-0.68	-1.10	-0.59	-0.92	-4.18	-1.25	-0.46	+2.97
+0.90	+1.33	-0.05	-1.13	+2.93	-2.27	+1.01	-1.69
+1.15	+0.10	+1.65	+1.12	-0.87	-0.62	+0.91	-1.03
-0.50	+0.10	+1.18	+1.57	+2.90	+0.45	-0.58	-3.16
+1.19	+0.15	+0.43	-2.37	+6.39	-0.48	-0.61	+1.34
-0.33	+0.27	-0.48	+1.62	-0.92	-3.73	-1.71	+0.34
+0.58	-0.06	-0.64	-0.64	+3.68	-2.05	-1.27	+1.84
->
+0.90	+1.33	-0.05	-1.13	+2.93	-2.27	+1.01	-1.69
-0.50	+0.10	+1.18	+1.57	+2.90	+0.45	-0.58	-3.16
-0.33	+0.27	-0.48	+1.62	-0.92	-3.73	-1.71	+0.34

-0.52	-1.42	-2.18	-0.08	+2.72	+1.99	-2.27	-0.98	+0.83	+1.77
+1.34	-0.52	-0.66	-0.10	+5.07	-1.20	-0.83	+0.39	+1.94	+0.97
->
+1.34	-0.52	-0.66	-0.10	+5.07	-1.20	-0.83	+0.39	+1.94	+0.97

-0.85	-0.77
+5.78	-1.07
-1.04	+0.69
-3.61	-2.74
+2.96	+0.23
+5.02	-2.48
+1.94	-3.09
-0.66	-1.46
->
+5.78	-1.07
-3.61	-2.74
+5.02	-2.48
-0.66	-1.46

-1.89	-4.12	+0.60
+0.67	-4.11	+0.64
-3.61	+2.13	+1.33
-2.23	-0.19	+1.54
-1.09	+1.14	+2.82
+3.98	-2.17	+1.16
-3.73	+3.31	-0.09
-0.11	-1.19	+3.41
-3.16	-2.59	-6.51
->
+0.67	-4.11	+0.64
-2.23	-0.19	+1.54
+3.98	-2.17	+1.16
-0.11	-1.19	+3.41

+2.77	-2.67	-2.10	+1.04	+2.65	-2.45	+3.97
-1.06	+0.46	+1.42	+4.20	-1.04	+1.51	-2.78
+0.44	+0.35	-2.88	+2.19	+1.71	+1.85	+3.03
+4.03	-1.74	+3.44	+2.57	+3.04	-1.40	-0.34
+1.01	-0.89	-4.75	+0.95	+1.21	-3.15	-3.66
+2.16	+0.91	-2.52	-1.95	+2.41	+4.31	+2.97
+2.67	+2.56	+1.13	-1.01	-5.22	+1.51	+1.87
-3.51	-4.90	+0.31	-0.06	+0.61	-1.59	-2.16
->
-1.06	+0.46	+1.42	+4.20	-1.04	+1.51	-2.78
+4.03	-1.74	+3.44	+2.57	+3.04	-1.40	-0.34
+2.16	+0.91	-2.52	-1.95	+2.41	+4.31	+2.97
-3.51	-4.90	+0.31	-0.06	+0.61	-1.59	-2.16

-0.13	+4.16	+1.50	+2.23	-0.44	+3.41	+4.82	-1.63	+4.29	+0.17	+0.90	+2.22	-0.38	+1.16	+6.07	-0.81
+1.14	-0.48	-2.44	-4.17	+1.24	+3.60	+3.78	+1.04	+3.26	+0.28	-2.84	-2.38	+0.20	-5.64	+1.80	+0.21
->
+1.14	-0.48	-2.44	-4.17	+1.24	+3.60	+3.78	+1.04	+3.26	+0.28	-2.84	-2.38	+0.20	-5.64	+1.80	+0.21
